Below is a small trained network, with its code and all its weights. Each question gives an input and a class and asks what happens when units are switched off, that is, made to give their printed mean instead of their output.

import numpy as np


def w(rows, s, z=0):
    codes = np.array(rows[::2]) - 128.0
    scale = np.full(codes.shape[1], s)
    scale[-1] = z or s
    return codes * scale


def norm(h):
    return h / np.sqrt((h * h).mean(-1, keepdims=True) + 1e-5)


def f(y):
    return y / 2 * (1 + np.tanh(0.7978845608 * (y + 0.044715 * y**3)))


def log_softmax(a):
    a = a - a.max(-1, keepdims=True)
    return a - np.log(np.exp(a).sum(-1, keepdims=True))


def net(x, mask):
    res = np.array(x, float).reshape(1, 7) / 4 @ E
    u = 0
    for l in range(3):
        y = f(norm(res) @ A[l][:, :-1].T + A[l][:, -1])
        res = res + np.where(mask[u : u + 5], y, B[l][:, -1]) @ B[l][:, :-1]
        u += 5
    return log_softmax(norm(res)[-1] @ U[:, :-1].T + U[:, -1])


A, B = {}, {}
E = w([
[121,136,122,130,134,131,124,127,119,122],'x0',
[138,121,134,127,121,123,132,125,134,120],'x1',
[141,217,68,197,115,111,78,110,248,80],'x2',
[128,139,132,125,128,126,128,123,124,133],'x3',
[4,120,144,122,19,134,108,75,143,123],'x4',
[133,132,142,120,128,133,116,127,132,130],'x5',
[138,129,136,137,122,133,129,122,124,122],'x6',
],0.022)
A[0] = w([
[68,55,192,89,107,133,167,127,18,154,91],'0.n1',
[246,158,83,159,249,135,124,162,159,106,26],'0.n2',
[136,157,98,106,180,104,143,149,154,152,4],'0.n3',
[100,123,103,142,179,116,125,137,92,120,18],'0.n4',
[230,75,136,101,251,131,168,168,24,155,220],'0.n5',
],0.025,0.0032)
B[0] = w([
[203,87,74,72,61,120,107,119,105,145,233],'0.n1',
[254,128,41,94,38,127,132,112,82,157,235],'0.n2',
[164,88,90,129,213,71,51,122,150,139,154],'0.n3',
[140,135,154,78,82,123,189,195,211,159,137],'0.n4',
[17,188,219,196,214,140,153,137,174,88,255],'0.n5',
],0.019,0.04)
A[1] = w([
[75,191,180,170,115,140,186,145,170,134,62],'1.n1',
[77,100,171,147,223,90,104,142,180,135,210],'1.n2',
[145,1,126,54,146,130,141,140,33,171,120],'1.n3',
[40,189,220,183,206,152,162,151,153,101,67],'1.n4',
[19,169,74,196,97,120,84,89,231,96,2],'1.n5',
],0.032,0.0015)
B[1] = w([
[82,127,166,145,126,162,167,145,154,152,214],'1.n1',
[148,188,203,156,172,160,161,191,133,148,183],'1.n2',
[120,83,231,120,82,47,143,115,181,139,209],'1.n3',
[54,149,157,175,137,253,227,168,148,155,252],'1.n4',
[53,190,15,43,123,106,40,100,116,17,232],'1.n5',
],0.022,0.037)
A[2] = w([
[89,122,150,221,154,173,125,56,87,153,31],'2.n1',
[63,147,65,148,125,175,136,97,139,117,232],'2.n2',
[209,54,129,126,112,197,67,124,96,146,61],'2.n3',
[212,105,129,129,160,48,76,136,99,176,170],'2.n4',
[253,77,55,175,174,114,135,121,119,163,5],'2.n5',
],0.029,0.0013)
B[2] = w([
[190,124,187,101,76,198,163,145,201,124,178],'2.n1',
[52,27,157,119,243,64,4,140,117,87,226],'2.n2',
[172,139,199,133,144,70,162,154,160,120,207],'2.n3',
[114,159,53,215,214,197,144,101,80,129,252],'2.n4',
[178,126,89,145,172,161,104,139,34,177,251],'2.n5',
],0.016,0.022)
U = w([
[57,168,193,184,169,213,206,192,160,120,211],'0',
[133,46,192,100,44,28,134,103,155,125,219],'1',
[240,161,32,185,167,144,124,135,53,145,92],'2',
[32,148,36,70,134,87,29,115,128,9,11],'3',
],0.011,0.0013)

Each question gives the input, the list of numbers given to net, and the class t.
The units are the neurons (one row each of A and B). Each row of codes is followed by its name. A weight is (code - 128) times the scale printed after its matrix; where a second scale follows, it is the last column's (A, B and U).
mask holds one flag per neuron, layer by layer. A switched-off neuron (its flag False) gives its mean, the last column of its row in B, instead of its output. The means were averaged over made-up inputs and are rounded, as every weight is.
A unit's drop is (log p(t) with every unit on - log p(t) with that unit switched off) / (log p(t) with every unit on - log p(t) with every unit switched off).
The circuit of an input: a set's keep is (log p(t) with only the set's units on - log p(t) with every unit switched off) / (log p(t) with every unit on - log p(t) with every unit switched off). Starting from the 12 units with the biggest drops (on a tie, the unit counted first), units are removed one at a time, each time the one whose removal leaves the highest keep (on an exact tie, the one counted first), for as long as the keep stays at least 0.8.
circuit, biggest first: the units of the circuit, biggest drop first
top k neurons: the k neurons with the biggest drops, biggest first
drop of u: that unit's drop, to one decimal
input [-1,2,7,5,0,-1,-8], class 2: circuit, biggest first : [0.n5]
input [-6,-2,2,7,0,1,-2], class 2: top 3 neurons : [0.n5 1.n4 1.n5]
input [-5,-6,2,1,8,-3,2], class 3: top 3 neurons : [0.n2 0.n5 0.n1]
input [-1,-6,7,7,1,6,-6], class 3: top 2 neurons : [0.n1 0.n2]
input [3,3,4,0,3,-5,-8], class 3: top 3 neurons : [0.n2 0.n5 0.n1]
input [1,1,8,7,2,0,7], class 3: top 2 neurons : [0.n5 0.n2]
input [-4,-3,1,-6,2,-1,2], class 3: top 3 neurons : [0.n2 0.n1 0.n5]
input [-8,-8,3,-6,2,5,-6], class 3: top 3 neurons : [0.n2 0.n1 0.n5]
input [-7,6,1,2,-6,-5,5], class 2: top 3 neurons : [0.n2 1.n4 1.n5]
input [-5,-3,2,2,6,5,3], class 3: top 2 neurons : [0.n2 0.n1]
input [-3,-1,6,-7,1,5,4], class 3: drop of 0.n1 : 1.8
input [5,4,0,6,7,-1,2], class 1: drop of 0.n5 : 0.9
input [3,6,4,2,0,6,-3], class 2: top 2 neurons : [0.n5 1.n5]
input [4,-2,3,3,-4,6,1], class 2: circuit, biggest first : [0.n2]
input [-3,-3,2,6,2,6,0], class 3: drop of 0.n1 : 1.5
